Below is a small trained network, with its code and all its weights. Each question gives an input and a target symbol and asks what happens when units are switched off, that is, made to give their printed mean instead of their output.

import numpy as np


def w(rows, s, z=0):
    codes = np.array(rows[::2]) - 128.0
    scale = np.full(codes.shape[1], s)
    scale[-1] = z or s
    return codes * scale


def f(y):
    return y / 2 * (1 + np.tanh(0.7978845608 * (y + 0.044715 * y**3)))


def softmax(a):
    e = np.exp(a - a.max(-1, keepdims=True))
    return e / e.sum(-1, keepdims=True)


def log_softmax(a):
    a = a - a.max(-1, keepdims=True)
    return a - np.log(np.exp(a).sum(-1, keepdims=True))


def net(x, mask):
    ids = ['βδεζηθλμστφω'.index(c) for c in x.split()]
    T = len(ids)
    res = E[ids] + P[:T]
    r = res
    for j in range(3):
        rows = slice(4 * j, 4 * j + 4)
        q, k, v = (r @ M[0][rows].T for M in (Q, K, V))
        z = softmax(np.where(np.tri(T) > 0, q @ k.T / 4**0.5, -1e9)) @ v
        o = O[0][rows]
        res = res + np.where(mask[j], z, o[:, -1]) @ o[:, :-1]
    y = f(res @ A[0][:, :-1].T + A[0][:, -1])
    res = res + np.where(mask[3:7], y, B[0][:, -1]) @ B[0][:, :-1]
    return log_softmax(res[-1] @ U[:, :-1].T + U[:, -1])


Q, K, V, O, A, B = {}, {}, {}, {}, {}, {}
E = w([
[122,173,213,150],'β',
[178,37,159,60],'δ',
[146,171,132,149],'ε',
[162,109,128,110],'ζ',
[99,152,92,188],'η',
[74,115,87,251],'θ',
[190,142,162,165],'λ',
[101,95,84,117],'μ',
[95,156,158,147],'σ',
[133,140,197,177],'τ',
[130,113,161,75],'φ',
[170,202,107,106],'ω',
],0.025)
P = w([
[116,137,98,114],'0',
[105,121,155,115],'1',
[130,162,225,203],'2',
[119,141,64,103],'3',
[130,119,133,163],'4',
[52,161,182,134],'5',
[142,51,81,91],'6',
[186,90,96,44],'7',
[254,90,191,169],'8',
[70,92,60,204],'9',
[158,100,142,118],'10',
[185,91,183,185],'11',
],0.0088)
Q[0] = w([
[123,101,139,128],'H0',
[179,248,153,130],'H0',
[165,110,174,89],'H0',
[141,125,77,139],'H0',
[114,96,111,90],'H1',
[70,186,177,110],'H1',
[124,93,176,104],'H1',
[122,86,177,60],'H1',
[167,176,94,94],'H2',
[121,129,93,98],'H2',
[77,67,138,80],'H2',
[102,183,130,155],'H2',
],0.014)
K[0] = w([
[78,78,168,134],'H0',
[195,179,110,193],'H0',
[238,74,158,64],'H0',
[106,44,2,234],'H0',
[107,105,151,48],'H1',
[23,214,168,115],'H1',
[208,153,214,105],'H1',
[220,124,174,36],'H1',
[79,68,52,52],'H2',
[133,130,105,100],'H2',
[62,151,227,108],'H2',
[141,82,64,87],'H2',
],0.0093)
V[0] = w([
[56,124,135,99],'H0',
[118,129,100,160],'H0',
[67,110,140,128],'H0',
[219,235,170,128],'H0',
[76,188,156,76],'H1',
[221,58,192,83],'H1',
[173,44,91,86],'H1',
[205,171,204,75],'H1',
[111,120,100,127],'H2',
[133,212,137,50],'H2',
[92,200,246,132],'H2',
[225,161,154,162],'H2',
],0.011)
O[0] = w([
[203,189,72,209,118],'H0',
[159,139,224,118,166],'H0',
[203,132,48,163,152],'H0',
[33,38,84,129,108],'H0',
[132,115,159,222,75],'H1',
[135,121,111,145,16],'H1',
[27,190,137,90,41],'H1',
[137,123,110,255,1],'H1',
[128,189,109,170,124],'H2',
[56,73,122,121,40],'H2',
[209,68,38,138,192],'H2',
[148,51,154,95,149],'H2',
],0.0071,0.0097)
A[0] = w([
[141,211,137,39,79],'N0',
[38,112,51,60,89],'N1',
[130,124,95,81,3],'N2',
[189,22,12,1,118],'N3',
],0.0056,0.0042)
B[0] = w([
[67,112,117,241,228],'N0',
[254,230,241,124,131],'N1',
[156,101,164,154,120],'N2',
[80,166,139,247,255],'N3',
],0.0097,0.0071)
U = w([
[126,121,92,137,68],'β',
[123,162,132,177,156],'δ',
[65,125,153,149,95],'ε',
[173,78,178,134,4],'ζ',
[117,106,142,139,155],'η',
[119,160,174,154,174],'θ',
[142,101,205,174,71],'λ',
[126,164,122,158,135],'μ',
[103,127,129,168,154],'σ',
[254,112,128,113,255],'τ',
[154,126,79,160,198],'φ',
[32,129,167,167,156],'ω',
],0.0095,0.0034)

Each question gives the input, a string of symbols that net reads in full, and the target symbol t.
The units are the heads (4 rows each of Q, K, V and O) and the neurons (one row each of A and B). Each row of codes is followed by its name. A weight is (code - 128) times the scale printed after its matrix; where a second scale follows, it is the last column's (O, A, B and U).
mask holds one flag per unit, heads first, then neurons. A switched-off unit (its flag False) gives its mean, the last column of its rows in O or B, instead of its output. The means were averaged over made-up inputs and are rounded, as every weight is.
A unit's drop is (log p(t) with every unit on - log p(t) with that unit switched off) / (log p(t) with every unit on - log p(t) with every unit switched off).
The circuit of an input: a set's keep is (log p(t) with only the set's units on - log p(t) with every unit switched off) / (log p(t) with every unit on - log p(t) with every unit switched off). Starting from all 7 units, units are removed one at a time, each time the one whose removal leaves the highest keep (on an exact tie, the one counted first), for as long as the keep stays at least 0.8.
circuit, biggest first: the units of the circuit, biggest drop first
unit that matters most: the unit with the biggest drop
k most important neurons: the k neurons with the biggest drops, biggest first
which heads matter: for each layer, one digit per head in row order, 1 if its drop is at least 0.15 and else 0, layers parted by /
drop of u: that unit's drop, to one decimal
input θ ε η φ ζ β φ φ, target φ: circuit, biggest first -> [H2, H1]
input μ θ η μ τ, target τ: unit that matters most -> N3
input β ε τ μ θ μ, target φ: which heads matter -> 101
input τ ω ω ζ ε τ μ σ τ β ω, target ω: circuit, biggest first -> [H2, H0]
input λ θ β φ λ ζ φ φ, target φ: which heads matter -> 011
input θ θ η σ λ φ θ ω ε, target ω: which heads matter -> 110
input β φ θ τ β, target τ: circuit, biggest first -> [N3, H2]
input β β θ θ β β τ, target φ: which heads matter -> 111
input θ σ σ θ μ δ θ η ω, target θ: which heads matter -> 010
input μ θ ε, target ω: which heads matter -> 101
input θ β ε ω ζ δ β σ ε θ ω, target ω: 2 most important neurons -> [N0, N3]
input θ ω τ μ τ θ β θ ω θ ζ ω, target θ: drop of N1 -> 1.4
input δ ε β θ β λ ω ε σ μ φ μ, target φ: drop of H0 -> 0.3
input θ η θ σ θ φ δ τ β σ θ θ, target τ: unit that matters most -> H0
input σ φ θ, target τ: drop of H0 -> 0.1
